Here is a tiny trained network, its code and every weight. The questions are about switching its units off for an input and a class, where a switched-off unit gives its printed mean instead of its output.

import numpy as np


def w(rows, s, z=0):
    codes = np.array(rows[::2]) - 128.0
    scale = np.full(codes.shape[1], s)
    scale[-1] = z or s
    return codes * scale


def norm(h):
    return h / np.sqrt((h * h).mean(-1, keepdims=True) + 1e-5)


def f(y):
    return np.maximum(y, 0)


def log_softmax(a):
    a = a - a.max(-1, keepdims=True)
    return a - np.log(np.exp(a).sum(-1, keepdims=True))


def net(x, mask):
    res = np.array(x, float).reshape(1, 5) / 4 @ E
    u = 0
    for l in range(3):
        y = f(norm(res) @ A[l][:, :-1].T + A[l][:, -1])
        res = res + np.where(mask[u : u + 12], y, B[l][:, -1]) @ B[l][:, :-1]
        u += 12
    return log_softmax(norm(res)[-1] @ U[:, :-1].T + U[:, -1])


A, B = {}, {}
E = w([
[127,32,30,188,133,108,93,76,64,116,166],'x0',
[2,134,153,98,130,157,169,144,192,226,148],'x1',
[145,161,51,158,125,252,123,117,95,114,88],'x2',
[138,80,137,136,132,154,182,146,46,183,17],'x3',
[196,111,119,25,130,100,44,126,142,200,102],'x4',
],0.0087)
A[0] = w([
[145,126,120,75,130,181,110,136,117,194,69,77],'L0N1',
[85,111,143,120,136,104,134,125,131,177,122,128],'L0N2',
[160,178,135,95,128,208,121,130,137,150,78,120],'L0N3',
[115,132,152,145,130,121,137,140,122,108,150,49],'L0N4',
[143,89,47,203,130,145,125,108,83,83,143,114],'L0N5',
[197,143,152,115,130,127,133,131,112,119,92,2],'L0N6',
[206,132,166,86,124,120,131,140,111,158,64,120],'L0N7',
[110,86,95,168,128,153,169,124,81,147,80,77],'L0N8',
[45,175,135,144,122,214,179,136,161,129,131,149],'L0N9',
[73,103,164,101,125,91,139,134,139,197,111,112],'L0N10',
[87,134,208,181,134,147,252,141,88,118,66,101],'L0N11',
[109,79,99,157,127,146,162,122,83,162,93,113],'L0N12',
],0.02,0.0043)
B[0] = w([
[165,153,17,217,143,82,191,100,137,204,132,217],'L0N1',
[93,102,151,114,132,91,161,135,152,130,130,185],'L0N2',
[194,158,65,94,111,205,151,180,124,62,185,213],'L0N3',
[102,148,72,134,121,118,145,56,128,129,126,148],'L0N4',
[118,88,58,106,66,108,106,221,64,68,165,245],'L0N5',
[134,94,204,101,102,104,58,152,136,96,128,171],'L0N6',
[79,123,173,139,183,154,19,150,97,141,80,215],'L0N7',
[83,133,165,164,202,207,105,115,65,107,158,219],'L0N8',
[77,177,178,171,135,164,178,3,114,140,57,251],'L0N9',
[91,141,170,45,141,122,197,177,125,114,167,213],'L0N10',
[145,155,43,119,54,90,216,135,232,71,37,253],'L0N11',
[74,164,179,191,180,156,139,122,98,110,97,217],'L0N12',
],0.02,0.016)
A[1] = w([
[145,100,144,140,144,114,122,103,162,146,167,94],'L1N1',
[180,142,221,157,165,43,75,91,167,126,194,97],'L1N2',
[157,83,252,51,110,116,53,125,152,126,77,29],'L1N3',
[181,140,158,120,105,214,115,199,181,123,129,22],'L1N4',
[237,143,102,166,113,143,48,13,122,205,123,17],'L1N5',
[137,94,175,160,160,166,113,85,93,190,100,39],'L1N6',
[228,94,32,138,85,103,90,184,175,122,184,151],'L1N7',
[160,100,169,35,120,103,217,130,145,215,226,26],'L1N8',
[84,136,199,186,217,129,109,64,94,223,63,63],'L1N9',
[73,44,175,124,127,39,141,135,130,183,171,6],'L1N10',
[155,117,134,147,136,131,91,101,141,198,122,22],'L1N11',
[112,173,208,134,199,205,152,139,156,138,188,153],'L1N12',
],0.017,0.0021)
B[1] = w([
[113,147,135,141,147,106,158,125,132,133,150,134],'L1N1',
[70,178,126,138,163,98,190,131,128,108,103,175],'L1N2',
[100,162,181,39,118,144,90,161,177,66,71,213],'L1N3',
[138,140,104,122,91,123,138,148,103,114,180,175],'L1N4',
[125,28,183,230,143,144,117,145,251,187,105,154],'L1N5',
[134,164,147,168,209,61,142,95,125,113,144,152],'L1N6',
[172,144,94,144,64,67,116,118,179,115,123,254],'L1N7',
[185,33,173,95,122,161,184,100,102,119,146,210],'L1N8',
[123,166,76,101,124,92,57,103,139,228,158,226],'L1N9',
[166,73,139,124,173,41,165,162,106,101,140,198],'L1N10',
[164,117,120,141,127,171,149,145,130,175,99,134],'L1N11',
[149,153,105,95,117,154,89,76,136,143,178,233],'L1N12',
],0.025,0.0094)
A[2] = w([
[90,172,229,132,138,148,96,41,89,114,219,49],'L2N1',
[128,37,161,199,160,171,101,183,80,152,52,115],'L2N2',
[197,117,132,68,169,231,153,206,131,184,58,31],'L2N3',
[54,145,82,167,171,171,64,98,6,195,138,126],'L2N4',
[160,64,35,191,127,173,78,171,100,66,86,67],'L2N5',
[125,145,76,187,103,110,109,162,101,93,188,5],'L2N6',
[199,144,55,104,126,151,82,241,152,145,81,91],'L2N7',
[59,59,193,164,117,193,80,135,16,117,66,41],'L2N8',
[94,80,214,64,135,148,122,188,77,95,102,89],'L2N9',
[119,105,214,159,157,101,51,148,154,156,98,30],'L2N10',
[96,76,92,134,101,150,68,156,138,248,149,65],'L2N11',
[94,130,116,188,48,159,110,64,165,204,56,59],'L2N12',
],0.015,0.0031)
B[2] = w([
[207,127,14,105,167,187,74,136,105,139,102,175],'L2N1',
[128,105,80,168,156,191,181,129,96,127,154,166],'L2N2',
[86,176,81,157,81,107,67,19,118,86,150,153],'L2N3',
[83,131,149,141,207,78,110,118,75,131,157,236],'L2N4',
[144,98,218,139,58,125,116,190,119,129,237,253],'L2N5',
[215,140,163,120,122,128,78,93,59,90,62,219],'L2N6',
[86,81,131,108,81,30,73,111,83,182,152,218],'L2N7',
[154,182,202,100,184,252,142,148,125,142,157,194],'L2N8',
[103,65,114,171,184,136,80,122,109,139,14,202],'L2N9',
[138,184,115,102,82,176,135,175,204,195,110,156],'L2N10',
[189,113,67,189,162,77,164,72,136,108,98,149],'L2N11',
[86,121,206,200,165,70,171,182,209,171,169,208],'L2N12',
],0.019,0.012)
U = w([
[69,198,99,163,106,125,249,76,215,106,69,190],'0',
[93,193,89,177,241,144,97,76,102,213,151,167],'1',
[187,120,91,47,124,228,142,57,136,170,172,58],'2',
[90,135,147,192,149,215,113,189,15,57,138,116],'3',
[188,101,110,202,95,145,90,157,195,185,134,3],'4',
[152,10,158,53,195,96,186,114,113,135,122,122],'5',
[179,115,86,140,16,67,67,191,105,80,153,167],'6',
[86,133,178,41,138,127,40,180,186,131,28,111],'7',
],0.013,0.0052)

Each question gives the input, the list of numbers given to net, and the class t.
The units are the neurons (one row each of A and B). Each row of codes is followed by its name. A weight is (code - 128) times the scale printed after its matrix; where a second scale follows, it is the last column's (A, B and U).
mask holds one flag per neuron, layer by layer. A switched-off neuron (its flag False) gives its mean, the last column of its row in B, instead of its output. The means were averaged over made-up inputs and are rounded, as every weight is.
A unit's drop is (log p(t) with every unit on - log p(t) with that unit switched off) / (log p(t) with every unit on - log p(t) with every unit switched off).
The circuit of an input: a set's keep is (log p(t) with only the set's units on - log p(t) with every unit switched off) / (log p(t) with every unit on - log p(t) with every unit switched off). Starting from the 12 units with the biggest drops (on a tie, the unit counted first), units are removed one at a time, each time the one whose removal leaves the highest keep (on an exact tie, the one counted first), for as long as the keep stays at least 0.8.
units of the circuit, in order: the units of the circuit, biggest drop first
k most important neurons: the k neurons with the biggest drops, biggest first
top k neurons in layer l: the k neurons of layer l with the biggest drops, biggest first
input [-3,-6,-8,7,-7], class 0: 2 most important neurons => (L0N11; L0N5)
input [1,-8,-7,7,-6], class 6: top 2 neurons in layer 0 => (L0N11; L0N9)
input [5,7,6,5,-4], class 1: units of the circuit, in order => (L0N9; L1N9)
input [-5,0,-2,-3,0], class 2: top 2 neurons in layer 0 => (L0N11; L0N12)
input [4,-2,7,-3,0], class 6: 3 most important neurons => (L0N5; L0N9; L1N7)
input [0,5,8,3,-7], class 0: 2 most important neurons => (L0N11; L0N9)
input [-4,7,0,2,7], class 2: 3 most important neurons => (L0N10; L0N11; L1N8)
input [-5,-8,0,3,4], class 7: 2 most important neurons => (L0N7; L0N6)
input [-2,-6,6,4,6], class 6: units of the circuit, in order => (L0N9)
input [-3,5,2,5,8], class 1: 4 most important neurons => (L0N7; L0N5; L0N11; L0N1)
input [1,-2,-6,3,-6], class 0: 2 most important neurons => (L0N11; L0N3)
input [-8,-6,8,8,1], class 6: 2 most important neurons => (L0N3; L0N11)
input [6,2,-4,2,3], class 5: 4 most important neurons => (L0N9; L0N10; L0N7; L1N10)
input [-4,-3,8,-6,8], class 6: 2 most important neurons => (L0N3; L0N9)
input [-6,5,3,-8,-3], class 1: 2 most important neurons => (L0N9; L0N11)
input [-2,-3,1,-7,7], class 7: 2 most important neurons => (L0N5; L0N11)
input [2,8,-8,-3,-4], class 5: 2 most important neurons => (L0N10; L1N8)
input [-7,0,-6,-7,0], class 5: units of the circuit, in order => (L0N12; L0N7; L0N11; L1N8)
input [1,0,0,-4,-6], class 0: units of the circuit, in order => (L0N9)
input [-4,8,1,-1,6], class 2: top 2 neurons in layer 0 => (L0N10; L0N11)
input [2,-6,-1,-2,1], class 6: top neuron in layer 0 => (L0N5)
input [-3,0,0,-7,3], class 6: top 2 neurons in layer 0 => (L0N9; L0N10)
input [-2,1,0,7,6], class 1: top 2 neurons in layer 0 => (L0N7; L0N1)
input [-2,-6,1,8,8], class 1: top 3 neurons in layer 0 => (L0N7; L0N1; L0N11)
input [-7,-1,2,1,6], class 6: top 2 neurons in layer 0 => (L0N3; L0N9)
input [-5,0,1,7,1], class 0: top 2 neurons in layer 0 => (L0N11; L0N5)
